Here is a tiny trained network, its code and every weight. The questions are about switching its units off for an input and a target symbol, where a switched-off unit gives its printed mean instead of its output.

import numpy as np


def w(rows, s, z=0):
    codes = np.array(rows[::2]) - 128.0
    scale = np.full(codes.shape[1], s)
    scale[-1] = z or s
    return codes * scale


def norm(h):
    return h / np.sqrt((h * h).mean(-1, keepdims=True) + 1e-5)


def f(y):
    return y / 2 * (1 + np.tanh(0.7978845608 * (y + 0.044715 * y**3)))


def softmax(a):
    e = np.exp(a - a.max(-1, keepdims=True))
    return e / e.sum(-1, keepdims=True)


def log_softmax(a):
    a = a - a.max(-1, keepdims=True)
    return a - np.log(np.exp(a).sum(-1, keepdims=True))


def net(x, mask):
    ids = ['αβγδεζηθλμξπστω'.index(c) for c in x.split()]
    T = len(ids)
    res = E[ids] + P[:T]
    u = 0
    for l in range(3):
        q, k, v = (norm(res) @ M[l].T for M in (Q, K, V))
        z = softmax(np.where(np.tri(T) > 0, q @ k.T / 2**0.5, -1e9)) @ v
        res = res + np.where(mask[u], z, O[l][:, -1]) @ O[l][:, :-1]
        u += 1
        y = f(norm(res) @ A[l][:, :-1].T + A[l][:, -1])
        res = res + np.where(mask[u : u + 4], y, B[l][:, -1]) @ B[l][:, :-1]
        u += 4
    return log_softmax(norm(res)[-1] @ U[:, :-1].T + U[:, -1])


Q, K, V, O, A, B = {}, {}, {}, {}, {}, {}
E = w([
[189,104,214,141],'α',
[132,167,169,155],'β',
[168,145,127,129],'γ',
[174,146,117,142],'δ',
[114,98,145,129],'ε',
[184,250,115,83],'ζ',
[121,45,216,148],'η',
[150,63,232,161],'θ',
[117,59,214,138],'λ',
[114,57,171,122],'μ',
[147,174,160,112],'ξ',
[161,100,224,90],'π',
[155,179,182,115],'σ',
[90,44,60,206],'τ',
[195,166,173,88],'ω',
],0.012)
P = w([
[121,122,181,173],'0',
[212,9,108,53],'1',
[83,140,106,112],'2',
[98,132,213,105],'3',
[176,67,96,45],'4',
[84,140,96,123],'5',
[106,131,215,116],'6',
[168,73,104,32],'7',
[86,140,85,133],'8',
],0.011)
Q[0] = w([
[121,71,2,81],'L0H1',
[112,144,119,159],'L0H1',
],0.0065)
K[0] = w([
[54,94,70,2],'L0H1',
[126,84,71,166],'L0H1',
],0.0053)
V[0] = w([
[226,112,65,131],'L0H1',
[2,202,41,65],'L0H1',
],0.0057)
O[0] = w([
[51,156,28,253,100],'L0H1',
[13,135,68,182,4],'L0H1',
],0.0062,0.0032)
A[0] = w([
[135,142,223,254,201],'L0N1',
[174,34,186,140,155],'L0N2',
[183,198,240,224,87],'L0N3',
[160,144,169,180,6],'L0N4',
],0.0057,0.0013)
B[0] = w([
[47,212,193,81,172],'L0N1',
[165,120,175,134,253],'L0N2',
[2,103,85,169,230],'L0N3',
[50,140,114,171,116],'L0N4',
],0.0097,0.0025)
Q[1] = w([
[110,81,75,174],'L1H1',
[39,253,206,241],'L1H1',
],0.0038)
K[1] = w([
[127,21,69,3],'L1H1',
[33,111,69,182],'L1H1',
],0.0053)
V[1] = w([
[158,151,73,181],'L1H1',
[95,103,254,193],'L1H1',
],0.0044)
O[1] = w([
[147,78,19,2,9],'L1H1',
[62,129,22,177,252],'L1H1',
],0.011,0.0021)
A[1] = w([
[199,1,121,101,7],'L1N1',
[89,197,126,168,126],'L1N2',
[91,33,157,147,216],'L1N3',
[203,226,93,115,116],'L1N4',
],0.0078,0.002)
B[1] = w([
[253,132,111,114,223],'L1N1',
[202,39,111,69,221],'L1N2',
[151,190,88,107,223],'L1N3',
[124,64,163,183,255],'L1N4',
],0.011,0.0031)
Q[2] = w([
[194,139,86,126],'L2H1',
[176,255,144,147],'L2H1',
],0.008)
K[2] = w([
[254,83,187,36],'L2H1',
[190,93,66,148],'L2H1',
],0.0079)
V[2] = w([
[183,82,73,178],'L2H1',
[51,151,254,234],'L2H1',
],0.0051)
O[2] = w([
[196,88,125,255,109],'L2H1',
[201,109,185,126,248],'L2H1',
],0.0062,0.0011)
A[2] = w([
[197,86,127,2,80],'L2N1',
[153,41,40,33,2],'L2N2',
[206,160,95,54,116],'L2N3',
[242,149,82,100,71],'L2N4',
],0.0072,0.0048)
B[2] = w([
[46,106,91,198,242],'L2N1',
[92,54,249,186,120],'L2N2',
[93,205,121,183,220],'L2N3',
[105,235,228,184,253],'L2N4',
],0.011,0.0028)
U = w([
[247,149,144,201,165],'α',
[87,219,166,214,139],'β',
[153,57,136,134,137],'γ',
[67,47,168,236,44],'δ',
[146,114,169,102,98],'ε',
[44,152,104,51,215],'ζ',
[160,71,141,127,136],'η',
[115,206,81,115,180],'θ',
[122,117,167,138,39],'λ',
[157,71,149,109,149],'μ',
[136,121,179,85,106],'ξ',
[131,124,159,123,67],'π',
[144,141,162,93,89],'σ',
[41,111,123,197,135],'τ',
[133,103,89,130,253],'ω',
],0.011,0.0036)

Each question gives the input, a string of symbols that net reads in full, and the target symbol t.
The units are the heads (2 rows each of Q, K, V and O) and the neurons (one row each of A and B). Each row of codes is followed by its name. A weight is (code - 128) times the scale printed after its matrix; where a second scale follows, it is the last column's (O, A, B and U).
mask holds one flag per unit, layer by layer, with each layer's heads first. A switched-off unit (its flag False) gives its mean, the last column of its rows in O or B, instead of its output. The means were averaged over made-up inputs and are rounded, as every weight is.
A unit's drop is (log p(t) with every unit on - log p(t) with that unit switched off) / (log p(t) with every unit on - log p(t) with every unit switched off).
The circuit of an input: a set's keep is (log p(t) with only the set's units on - log p(t) with every unit switched off) / (log p(t) with every unit on - log p(t) with every unit switched off). Starting from the 12 units with the biggest drops (on a tie, the unit counted first), units are removed one at a time, each time the one whose removal leaves the highest keep (on an exact tie, the one counted first), for as long as the keep stays at least 0.8.
units of the circuit, in order: the units of the circuit, biggest drop first
unit that matters most: the unit with the biggest drop
top k neurons: the k neurons with the biggest drops, biggest first
top k neurons in layer l: the k neurons of layer l with the biggest drops, biggest first
input τ ζ μ τ τ ε λ ω ζ, target α: units of the circuit, in order : [L1N4, L1N2]
input ξ ζ π σ ε ε ζ ξ σ, target τ: top 4 neurons : [L1N2, L2N1, L1N4, L1N1]
input ζ μ ω ζ ε ζ ξ ζ μ, target β: top 3 neurons : [L0N3, L0N1, L2N4]
input ζ ε σ γ, target ζ: top neuron in layer 1 : [L1N4]
input ζ ζ δ ξ σ ζ ζ, target ζ: top 3 neurons : [L0N3, L1N1, L2N4]
input β ε μ β ζ θ ξ ξ, target β: units of the circuit, in order : [L2N1, L1N2]
input ξ σ λ ε ζ α ξ ζ, target β: units of the circuit, in order : [L2N4, L2N1]
input ξ β ζ λ ζ ζ β ω ξ, target δ: units of the circuit, in order : [L1N2, L2N1]
input ε ε ζ σ σ ε, target θ: top 2 neurons : [L0N1, L1N3]
input ε ε λ τ λ μ, target β: top 2 neurons in layer 1 : [L1N3, L1N4]
input ζ δ σ ζ λ, target α: top 2 neurons : [L1N1, L0N1]
input δ ζ β ε μ β μ β, target β: top 2 neurons : [L2N4, L2N3]
input ω ε ξ γ ζ ζ τ λ, target α: top 4 neurons : [L1N1, L0N1, L0N3, L0N2]
input ζ β ε ε, target ζ: units of the circuit, in order : [L1N4, L2H1, L2N4, L1N3]
input η ζ ζ, target α: top 2 neurons in layer 0 : [L0N1, L0N2]
input ε β π ζ λ ξ δ ζ σ, target τ: top 4 neurons : [L1N2, L2N1, L1N4, L0N3]
input ζ τ ζ λ η, target α: top 3 neurons : [L1N1, L0N1, L0N3]
input ζ λ ζ ζ τ, target α: top 2 neurons : [L1N1, L0N1]
input τ ε ζ ζ, target τ: top 4 neurons : [L0N3, L1N2, L0N1, L1N3]
input ζ β ζ β μ ξ ζ, target ζ: top 2 neurons in layer 0 : [L0N3, L0N2]
input ε ξ μ τ ε β, target ζ: unit that matters most : L1N4
input τ α ω ζ, target τ: unit that matters most : L0N3
